Each row comes from the steps of one walk. Every step used is in the known rows, and no mark comes twice. Write the walk behind each row, first mark first.
Known rows:
B/M/D/V/L/U/G: [-284  170  -21  -76   31  -29 -273  124   27  -71  -78   47   42  -49
  -21  141 -185   33 -105  -14  -76  299  -44 -131  124 -237  -94  -86
 -117  184  -74  138  271  201   85   13  155   34  -30  200   32  -31
  -58 -174   60  -28  -34   -1   51  105    9  -87 -245  -36   35   31
  -42  -93  -95 -126  142   75  -93]
S/L/D/V/U/A/W/M/B: [ 274   87 -309   55  156  -92  112   22 -405   23   10 -209  318   43
   17 -101  121 -217  -24   17 -158  -30  193  -14  -59 -146   62  128
   72 -225   33   44  -38    5  -63  133  278 -121  -31   -9  -85  -54
   38   -6  -60 -112 -128 -164 -612  -94    6  165  183 -205  -98 -106
  163   28 -116  112  -19  106  143]
D/V/A/S: [ 204  279   21   46  224  104  -61  -91   98  -18   15  -88  -13  150
   18  -22 -251  -13   24 -253   88  -54 -322 -171  146  -57 -209  111
 -261  -85  145  124   53   84 -126 -116   19  136  -39   20  -32  110
  -41   36   46   97 -180  114  -72  214 -162  191 -220  186  -91  296
  223  -46  171  -37  -21  -44  -29]
L/D/V/A/W: [ -13   37 -124  159   83   69   27  -88 -163  198 -174 -115  171  108
  -29    6   58   88   41 -232   69  -55 -287 -146   27 -170  -16  -75
   83 -162  -20  159   65   26 -277 -143  153 -117   64 -162   73  108
  -41  -36   48   44 -207   61 -355  107  -29    5  -35  -83 -198   95
  322   24    9  223   66   90 -123]
L/U/G/V: [-101 -106 -206  159 -258 -119 -135  -47  205  -22 -181  251  -34 -179
   30   52  257  122   93  103   35   42   -3  307  301 -137  179  -74
   93  221   30   74   41  203  243  -14 -184  -76   74  145  -77   84
 -281  119  -52  153   52   -7  527  -95  -14 -191  152  205  196   51
 -201 -102  -97 -118  164   66  -55]
W/A/T/L/D/V/U: [  63 -115 -104   72  122  -59  225 -302  273  112  101    8 -161  114
 -108  -11 -201   91  108  167  135 -138   83  -54  -17  177  -97   81
  -41 -122 -235 -113 -113 -202  110   93   31 -102   23 -157   55 -128
 -243   59  -42  -39  -56  -26 -294   57   58   21  -48 -114  -63  -18
   95   15  236  231  132 -188  -90]
T/L/U/D/V/A/S/M/B: [ -42  115  167  210 -359  -56  199  -62   23   89  192  -33 -119   68
  -33  163  127  -29 -177    8   41   -4  -84  -38 -227  227   63   23
  390   73   34  134  -48   38   10  -79   44  -25  -59   35   23   77
   93  142 -209   23  -63  130   -3  -95 -163  -13  -62  -50 -123 -275
 -166 -129   84  122  139  139  -51]
U/L/V/G/A/W/M/B: [-128 -221   97  177   35  -30  222  121  -98  -52  112 -139    6   81
  -25   91   68   49 -177  -14   73  -33 -194  -46  -73  -23  126  113
  136 -142  -92   88  -56 -128 -175  189  140   50  -10 -249    6 -333
  182 -146 -116 -123  295  -41   64  -53  153   17  -34 -164  224 -140
  -35   80  -22 -192 -181 -142    2]
B/S/M/A/G: [ -89   27   81 -403   -8  207 -234  157  -56 -192   25   71  -61   95
  -72 -223  -76  161 -219  156 -128  148  259  -33    6    0 -176  -76
   -1  162   -6 -165  150  -32  153  -94   59  216  -50   50 -178   13
  138 -103   57 -113  283  -10 -141  -49   50   68   95  -42  -98    9
   37  -57  174  258  -24  -50  -75]
L/U/D/V/G/A/W/M/B: [-128 -199 -114  292 -145   21   43   35  183  123 -167   47   66 -246
   41  -35  139  140   61  -83   42 -112  -96  -35  104   21  212 -212
  258   89  171   71  201  -26   91   68 -115  -54  165   21 -225   69
  103  -85   67   82   70   10   61  -91 -204 -159   95   79  125  -36
  -57   30 -111   -4   31   56   23]
G/A/W/D/V/L/U: [-329  -52  -91  279  275   65  152  123  125   42 -135  112  133   28
  185   37   72   41  -24 -146   78 -241   10 -135  -44  -35  -44   73
  113   13   87  -99    7 -175 -236  232 -172   82  143 -148 -184  111
    3   18   79  -14  -75 -113  -96  -84 -119  112  269  227  120  -23
  -64  206  -94 -152 -172  -62   22]
V/L/U/G: [  51  126 -218   61  -69 -139 -320 -123   64 -116  -11  187 -112  -18
  -58  168  163 -172   29   23 -134  197  122  199  176    4  166   73
  -51  136 -302   77  -75  180  239   95  148   -6  -90  -29   63   34
 -372  149 -147   89  -68  -78  540  -79  -75  -87  252  -61  110 -224
 -192  -50 -235  -89  -65   86  -98]
W/M/A/T/L/V/U/G: [  37   76 -118  235  188  -86  -20  -89  189  -96  -80   51 -131  -29
   17   13 -238   36  274  192 -120   21  196  116   98  231   -6   31
   11  -77  -99 -233 -146   20  187  149   61  128  -13  -62  131  -31
  -41 -259   -8 -102  150  -44 -130   -1 -145 -250 -180 -153  214  -49
 -166  238  132   -7  109  -51  -73]
B/M/S/D/V/U: [-300  214  101 -408  -41  234 -222   83 -105 -115   49  124  171  -41
  -61  -68 -275   32 -226  -12  -93  241   58  -86   18  -83 -158  -91
 -130   83   -7  113  259   51 -147  -74  -16   90  -28  235   71  -71
   29 -147  300  -99  110  118  -94   55   71   26 -325  143 -277   15
  171  -39   44   25   45   88  -46]
S/D/V/A/T/G/U/L: [  69 -247  121 -137   21  221   99   -3  -59  -13   -7 -302   64   63
 -157  -20  -70 -351  125 -113   70  274  -54   42 -140  -29 -202  121
 -188  -38   20    7   62  126   73 -178  -73  -66   -9 -104  239  269
   11  177   46   52  -13  -28   97  179  -24   64   60  -46   27  132
  120 -159  -62  -29 -151   58   73]
A/T/L/U/D: [ -54 -221  192   69 -333  -12  120 -115  211  212   88   60 -301  -40
 -113   20  214   29   97   62  199   11  -89  132   -4  240  -46 -123
  182  121 -431  111 -158 -149  184   52  -64  -60   15    6  107 -214
 -199   68 -262  104 -128   81   34  212  -85 -100   85   57 -155 -190
 -132   -5  137  154   -6 -123   22]
M/B/U/A/W: [ -29  -50  102 -256 -197 -197 -198  -33   73  -67  -60  192  159 -335
   46 -207  141  -85 -142  167 -208  -61  215   -2 -191   42   96 -196
  -26 -121  -67  -95  156  101   88  122  149   95  159  275  -75 -160
  206   56 -142   15  255  -36   84   15   28   -8  126  106  -18 -281
   33  -44 -145 -188 -103  -98  119]
W/M/B/D/V/A/G/U: [-114  -15 -119  108  225  -85 -172   94  -99  -21   47   14  224 -384
  125  -83 -245  -59  250   40 -333  -67   83  -38   11   81   38  -74
   33   29    4 -230   86  -32   71  -17  -15  124  110    6  159  170
  131 -260  182  -70  158   32  -37 -206  -19 -238 -118 -185  194   62
  -26  207  -61  -76  152  -66   40]
U/A/T/L/D/V/G: [ 300   59   69  191 -134 -136  202 -123  144  191  -57   -7 -389  332
 -142   19  -10  130  -26   41   92   -9 -277  -48  -70  182  -54 -120
  -54  -89 -122  -59 -104 -122  -87  -10    6  -79 -207  -51  150 -269
  -84   41 -129   -9  -94  -72    7  206  189  -55   38  -47  -89    0
  -82  -89  174   -6  -53  -66   57]
A/T/L/D/V/G: [  68 -190  229  118 -169   64  244  -69  176  179   54  -38 -285   90
 -184   73  124   43  217  -21  222   43 -161   51   35  157 -102  -60
   95   36 -389  173 -288 -153    7  -10  -14 -166  -91  -79  251 -319
 -127    0 -216   78 -263  110 -146  347   95 -108   -1  -12 -212  -35
 -140   52  183  247   24 -217  -42]
T/A/W/M/S: [-208   33  -18 -188   57 -190   -7  -12   41  -10   32  118  179  188
   36  -38   -4  145  167  -44  -62 -360  187  -29 -104  238  102    7
  102  -87   -3   22 -234 -261  154  -43  -86  190  -67   -2  212 -515
   13  -99  179  -97   52 -165  -90 -301 -213 -108 -201   76 -289  -99
  212  263  175  167   76   24  147]
M/A/T/G/V: [  46 -131  178 -172   -8  -10  -41  -92  342 -118 -211   70 -184 -117
 -115  -55   91   42   32  130  140  -21   99  154   69  114 -107   14
 -119 -115 -130 -170  -30   32  187  -21 -181  111  -42  -73  -71   73
  -50  -72   53    8  -86 -160   38  290   28 -201   64  129   61   68
 -237  140 -204 -154 -130 -185   78]
L/V/A/S: [  34  203   14  263   23  -50  -75 -180  148    0   37    8  -96  292
  -50 -111   63  153 -247  -56   98 -308 -344  -99   65  -18 -120   30
   50 -132  -69  179 -108  163  -87  -55  -49  306   83  -74   58  251
  -50   18  -99  -82    9   53  148  147   37   83 -225   39    0  -48
  135   68  129  -61  -37   -1 -103]
L/U/G/V/A: [ -18  -30 -220  225 -205 -123 -156 -119  272  -52 -139  203  -51 -145
  -11   69  216   92   67   60    2   11 -101  270  276  -90  154  -67
   67  170   44   65   35  218  265  -56 -136  -29   48  124  -43  201
 -294  106  -79  126   31  -37  540  -94  -68 -211  157  145  207   22
 -202 -140 -129 -150  158  128  -82]
S/L/U/D/V/A: [ 217    8 -279   70  -82  -52   36  -55 -256   19   60 -134  127  -13
  -21  -56  236 -187  -55  -38 -112  136   88   44   82 -100  -63   59
   47  -32   52   99  110   26  233   43   92   28  -15   80 -221  152
  -77   71  -14  -14 -132 -168 -170 -101 -187  241  239  -74  -80 -124
   84 -161 -139  -52  -82  177  149]
T/L/U/G/A/W/D/V: [-173  -16  -29  400 -185 -173  208    4  189   49  -50  104  -84  122
   47  248  106   35  107   51   60   36   25   33  -53  150  -25   92
  330  181  -25  141 -117   57   -1   52 -104  -96  -65   -1   56  -78
  -69  200 -158   40  -67   54  168  -90 -145  -53   85  153   29 -111
 -310  -31  208  -18  196   -4  -62]
M/B/U/A/S: [   7  113  185 -250 -219 -237 -242  -34   79  -45  -17  249   48 -315
   61 -228  132  -69 -203  167 -209  -18  112  -15 -198   36   99 -196
  -47  -89  -54 -148  213  101   19   61  116  102   84  322 -140  -79
  159   73 -134   37  266   -1  120   80   89   -1   41  100  -42 -306
  -39  -82  -82 -175  -95 -128   89]
S/D/V/A/W: [ -64 -180   32 -188  110  324   78   38 -189 -126 -136 -170  241   80
  -31 -159  -20 -366   95 -188   83  141  105  -69 -122  -76 -186   73
 -137 -162  128    7   72  141    6 -153  -68   54   78 -113  187  124
   93  177  130   40  -38  -34  -82   95 -109  160   11   21  -87  217
  331  -23  -11   50 -131   65   54]
W/A/S/L/D/V/U/G: [  64  159 -219  -52  324 -158  -49 -160   72  -97   79   11   43  255
   -8 -107  -20  -26  -92  189   51 -104    0  -77   77  -68   66  232
 -125 -160   43 -101  132  -47   50   42   87  -10 -108  -77 -315  -76
 -202  178   76  -36   98  -99 -296  -35   91  173  -33  -92  -15   59
  238  -26  203  203  102 -152  -56]
U/A/G/V: [  63  177  -16    9   -5  -23  -93   64   52    8  -95  137 -224  199
   94  -65   20  111 -188  206   79 -218  -86   28    6  -22  -27  -51
 -145  -59   89 -111   32   24   62  -86 -292   93 -178  -43    7  -80
 -149   98  -33  -59   73 -207  365  -66  403 -193  150   36  104  194
 -135 -120 -129 -216  -77  -80  105]
D/V/G/U/L: [ 183 -134   44  -14   95  184   96   15   22    7  113 -174    1   -6
  -76  204 -210   82  248 -136   94  229 -202   30  280  -80  -94  180
 -282  118  127  228 -131  -36 -122    3  -40 -147  -13  -41   59 -166
  124  -56   59  117 -111  153  272   96   23  121  -88  176   42  325
   15  -67   70 -107 -134 -133   10]
U/G/V/L/D: [-152  -78  -70  -33  -58  -97 -192   78 -125 -161  -52   81  -99   44
   21  195  210  -31   41  136   34  124 -114  242  217 -204  257  142
  -44   62  -31  -81 -143  197   11 -168  -74  -45 -220  -83   99 -118
 -383   89  -27   85   88  -38  546 -186  300 -127  237 -115  147  221
 -104  -33 -226 -199   51 -138 -138]
D/V/G/A: [ 107  -63   35  168  163  276  279  102  111  -73  -91  -17  -47   62
    3   64 -200  116  228 -159  137  149  -52  -92  291  -89 -134   98
 -203   78  340   97 -115  -37 -121  -13 -222    5    5  -30   21 -142
  114 -110  164   91 -194    6  103  109   47   65  -70  224   20  360
  -56   28   43 -155 -109 -230   24]
U/L/D/V/G/A/S/M/B: [ -55  -48  195   42   14   29  239  207 -325  139   84 -188   15   82
  -14  126  139    4 -237 -136   85  199 -350  -87 -191 -159  192   43
  115 -131   34  -18  158 -200 -419   11  273 -221 -121 -192 -124 -177
  176  -73  -12   -6  128   29 -304   66  204   77  -10 -237    0 -110
   19 -115  -33   41 -100  -15  -44]
M/D/V/G: [ -24 -119  316 -386   74  124   -9   93  -89 -148  -54  -35   63 -223
   42    0  -30   -6  156 -123  154  150   54 -139   44 -228   21  -41
 -136   20    3  116  -37   50  -97 -226  -80  -85   28  -85   20 -124
  122 -131   56   89 -224   -7   30  167  108  -79 -191  -73  -63  252
   95   27 -140  -32   24 -157  -52]
S/L/U/G/V/A/W: [ 147  -45 -329   69    3 -122  -23  -35  -44 -181   36  -60  195   35
  -37    1  376 -239   -7   75  -91    9  147  229  179 -152   17  170
   39   -5    4  150  -54  149  363  118   65   31  -46  108 -167   10
 -168  162 -142   -8  -99 -214    8 -115 -113  124  361   45   85  -71
  -51 -101 -202  -95   -2  142  138]
W/D/V/U/A/S/M: [ 131  226  -70  -58  136   -5 -170  123 -227  -28   -4   72  -48   -9
  131  -71 -301   95  -36  -89   -6 -229   -8 -202  -66   15  -19    7
 -206  -95  155 -165   47 -177 -274  -47  -48  -12  -30  -14  -69  320
   23   53  118 -112  102  137  -68 -116   22  214 -103  -13   56  160
  120   82  250   26  -23   55 -160]
M/B/U/A: [  23   19  106 -238 -257 -215 -189  -43   18  -45  -49  242   84 -384
   50 -204   87  -66 -131  186 -263   60  241   12 -181   35   83 -208
  -49  -86  -47 -178  168  106   76   67  117   91  131  302  -47  -68
  157   26 -105   20  249  -51  156    0   76  -16   94   55  -21 -297
  -39 -100 -148 -241  -92 -100   96]
S/M/D/V/L: [ -59  -63  110 -429   75  246  101  250 -384 -157   82 -105  143    9
   52   49  -41 -112  -33   -3  -56  168  445   -4  -83 -221   46   19
  -93   13  168  -93 -103   50   95  -31  137   40  107   -8  116   81
  217 -119   77  -26 -125   -9 -319  -89   38  141  -95 -195   41   83
  223   -5 -222  106   72  200  -37]
L/U/A/W/D: [ -15   54 -271  153 -168 -205 -145 -129  147  103 -230  254   20  -15
   36  -95  179  154 -111  -13  -27 -241  -15   15    3   43   93 -204
  113    3  -77   41  187  -24   71  147  -27    2  132   39 -165   93
  -76  145  -65   11   61  -79  159  -73 -159  -43  151  187   91 -181
   33    6   34   17  -12  229   21]
G/V/U/L/D: [ -82  -52   84  -82  -64  256  140 -111 -334  -24  302 -105  -34 -135
   94  175  -36   50 -220   -4  283 -180 -221  194    0 -164  122  206
  -60  -27   84   66 -223 -173 -366  -79  -55 -212   36 -125   12   50
 -237   -8 -209  -17   32  120  259 -307  320  -24   31  -91   35    5
  -48  -29 -212  -58 -159  -28 -138]
D/V/L/U/G: [ 232   90 -229  150   86  -66 -113  -50  114   21 -121  -17  -70   41
    0  149 -165  -71  187 -150  -42  142   11   37  243 -107  -92   81
 -213   81  -35  140  -10  208   79   76   74  -89  -75   58   34   25
 -219  101   34  123 -190   76  222  115 -102  124   22  134   79  197
  -82  -87    2 -127   55   21  -25]

Write each row's walk:
[ 164  -44   40  -55   49  228  243   55  -47   -5    5 -132  -45  117
  -89   36  -19   -1  -15  108   17  112  307  139  -85  114  -44  -16
  -25 -110  159 -177 -181  -54   93  114  175  -56   96   10   92  146
  270 -121   29  -93  -94    7 -511  100  -64   25  -58 -103  -12  -52
  -41    5  -33  186   53  226  -12]
S/M/A/T/L/D/V/U
[ -90  -61  -11  280 -190   57   19  -16  177  182 -124   73 -121  -63
   27  -13  192  198  -49 -115  170  -17 -312  -28  148  -27  116 -191
  156  166  193  125  243  -49  -20  -32 -193  -76   77   50 -315  138
   -8   21   66  138    5   64  192   31 -114  -72   30  155   11  -17
  -77  -85    6   24  -27   36  -16]
L/U/D/V/G/A/S
[   7  147 -171  -32   16 -129 -162   51  -79 -101  -54  141  110 -277
   46 -201 -297 -105   67   14 -410   11  329  -99 -116   52   84  -69
  119    4 -100 -309  174   68   97   51  136  135  -32   39   40   56
  -13 -156   54  -69  273  -42 -120 -193  -87  -63    5 -205  160 -129
  -34  124   30   67   73   11  -31]
W/M/B/S/D/V/L/U/A
[-269  157  145  222  203  161  203  101  121   59  -66  113  -20  154
  150  -62  150 -127 -158 -125  136   32 -123  -52 -110  -83  -61  105
   68   88  200 -158  123  -43 -283   81 -247   66   36  -40 -230  210
  -44  134   79   90  -79  -94  -33  125   14   99  106  219   14  -90
 -167   31  -50  -76 -205  -75   62]
G/A/S/D/V/L/U
[ -49  141 -163  161  134 -260 -141   44 -128   -5  -41  115   79 -234
  137 -116 -194  -60   54  -42 -333 -130   37 -102  -79   65  121 -138
   76  -27  -15 -282  217  -57  -54   85  104   99   -2   60  -10   62
   46 -170  161  -66  189   50 -124 -172   -9 -101 -171 -176  183  -96
  -52  238   40  -20  137   -2   27]
W/M/B/D/V/L/U/A/S
[-190 -112  119  361 -282   62  366  -56  105   96   84  -33 -137  153
  -18  253  152   71  -10  -15  190   26 -106  -29  -79  201   -3   51
  383  168   68  260 -126  -72  -50    3 -122  -99  -33  -76    9 -177
   64  106 -179   48 -115   78  135 -121 -116  -68   45   79 -100 -181
 -223  -37   99   77   28  -19  -26]
T/L/U/D/V/G/A/W
[  -6 -176  -94   39  262  -30  -43  -65 -259   85  -12 -188   49   67
  108  -76 -274  103   11 -167   -3 -134 -349 -125  -12   22 -192 -239
 -203   29  203  -30  217 -253 -399  -98  -26 -107   62   75  -23   11
  126  -93  373 -104  113  255  -89 -125  143   66 -287   -2 -107  228
  218  130  297   -2  131   -9   72]
B/D/V/U/A/W/M/S
[-132   95 -130   64  296   35 -193   91   25    0 -129   11   58 -160
  148   16 -255   57  291  135 -182   55  170   12  113   76  -37    7
  -55  -28   67 -259  135    2  157   42  -92  128  -16 -110  -50   91
   91 -288  241  -53  157  -65 -114  -91 -107 -243 -108 -106  207  176
  -51  176  -39  -30   44  -35    3]
W/M/A/G/U/D/V
[  -8 -320  275  143 -254   12  182 -110  258  205  210  -98 -346  111
 -196   97  180  122  108  114  240  -61 -247  124   35  245  -83  -16
  139  108 -407  179 -381 -124   74   41 -132  -39   -6  -80  229 -223
  -68    4 -261   25  -88  139  193  241  100  -67   24   16  -91  -82
 -162   51  154   70  -75 -222    3]
A/T/L/V/G/U/D
[ 196  161  229 -343  196   -3  -71  -17 -140  -60   73 -147   58  -81
  117  -68  -77 -120  -87  -59  159    2  -38 -121 -115 -198   10   39
 -200  -58   53   74    9   52 -210 -131   67 -136    3   25 -152   41
   36   13  -88   24 -199  -30 -172  147   63   46 -169  -88  -99  100
  118  -81  -81  -29    2  -11   32]
M/D/V/U/A/S/L
[  66  215  128  291 -205    7  314 -141  -53   18  279  -65 -242  464
  -32  156  -38   82 -280  181  156 -140  -13   26 -182  223  -64  193
  226   27   49  222 -395   50 -161   38   10   40  -24  -23  223  -27
   55  148 -340 -140  -14  138   94 -120  116   52 -227  -43  -86 -276
 -139  -23  264   96   50   58  -84]
T/L/V/U/A/S/M
[  20  229  100   12  -31 -211   -2  -57  128  103   21   59 -101  323
  -29  -52  112  -74    6 -151   57 -176  -68  -30 -221  182   -8   44
   -6  -26   53    5 -101 -114   87 -130 -134   21 -197   86  119 -109
 -101  215   90  -10  -67 -128  152  -10  -94   12 -200   67 -290 -180
 -114   -1  214  145  -13   83  132]
T/A/S/D/V/L/U
[  65   13    8 -263   22  110  110  174 -240  -69    8  -80   63   63
   34   45  -29  -51  -98    4  -97  100  364    0 -124 -187   57  -79
  -66   14  208 -123  -14   76  123   17  152  -12   91   51   53  179
  199  -77   57  -44 -106  -54 -274  -73   25  100  -61 -177  114    6
  118  -90 -211   71  117  337   -8]
S/M/D/V/L/U/A
[-169 -196 -119 -126  217   50  -98   97  -32 -129   60 -126  432 -112
  -23  -77   56  -47  148  -17 -115 -241  118  -42   61  -38  126  105
  169  -28 -124  171  -71  -40   27  174  186   32   97  -85  -66 -328
  215 -124  -78  -34   99   53 -367 -115 -150    3  130   15   34   25
  245  300   -1  287  -25  -94   40]
A/W/M/B/S/L/D/V/G/U
[  99   -4  -17    4   86 -143 -188   38  -23   51   31  -71  -73 -119
  -29   89 -266   57  143 -159  -58 -114 -220 -181  -39   38 -150   62
 -182  -51 -155  -91   64 -145 -118 -126  -55    0 -100 -138   64  397
 -100   11   83  -67   34   82  112   20  -45  120   39  -54  133  152
   26   32  119 -129  -55  -32 -139]
W/D/V/A/T/G/U/L
[ 101    9  103 -319  119  270   69  246 -209 -122   52 -132   65   63
   62  -27  -96  -36  -70  126   30   44  361   15  -84 -145   53  -63
 -150   12  312  -57  -78   60  154  -59   47  -28  109   51   91  136
  265  -85   12  -76  -56  -60 -254  -57  123  -57  -99 -175   91  133
  122 -119 -184   93  120  222    9]
S/M/D/V/U/A/G
[ 133  -79  110 -326 -154 -113 -179   74  -97  -70  145   21  236 -410
 -117 -226  139  -36 -109   60 -233  106  122  -30  -55  -44  122   40
  175   56 -209  -30   -3   45  -87  -68  132  -31   -6   76 -136  -46
  154  -41  -68  -11   82  -16  -47    3   85   91  259  -58 -163 -103
  -81  -30  -99   28  -80 -214   65]
M/B/S/L/D/V/G/U
[ 222  159 -312  218  207  -62  -33  -88  110   57 -111  -70  -15  139
   36  120 -284  -50  135 -200  -84  -99   16  -72  129  -54 -135   58
 -185  -22   -8  110   23  100   30  200  138  -34  -49    9   10  -20
 -128   34   19   40 -164   62  -36   45 -156  152  -29  115  128  133
   21   35   44  -32   22  114   15]
D/V/L/U/A/W/M
[ -69 -186  125  -22  -96   47  -56 -146  -29  332  319 -254  -24  -69
  -40  231  -18   95   99   19   67  125 -420  101   27  119  -17  117
  -11  181  -87   38 -123  -86 -146  -91  -64  -86   98  -69   47  177
   -4   -1  -44  127  -39  183  303  -67 -138   91  106   47  -82   83
  139 -121  -25  -86 -155    5   31]
G/U/D/V/A/T/L
[ -26 -154   70 -124 -136  152  174  104  -45  -11  -20  -25  -86   51
  -77    2  165   21  -85  158  -21  138  324  155 -100  154   22 -106
  101  -53  107 -251  -42  -76  261  107   83   76   89   16  -20  104
  267 -108   70  -66   35  -54 -345   15 -128   18   34  -90   30 -128
  -37   -1  -92  117   14  232   36]
S/M/A/T/L/U/D
[  81  110  256 -588    3  111 -200   38   16  -71  -52   98   92  -68
    7 -231  -60  -85  -69  -10  -19   21  118    7 -169   -8  -43 -155
 -129  -89  -48  -17  139   75 -195 -271 -253  -80 -159   51    9  -13
    8   99  346  -23   55   40    8  174  224  -45  -87  134 -300  170
  109 -102   -9   38   79   41   59]
M/S/D/V/U/A/G
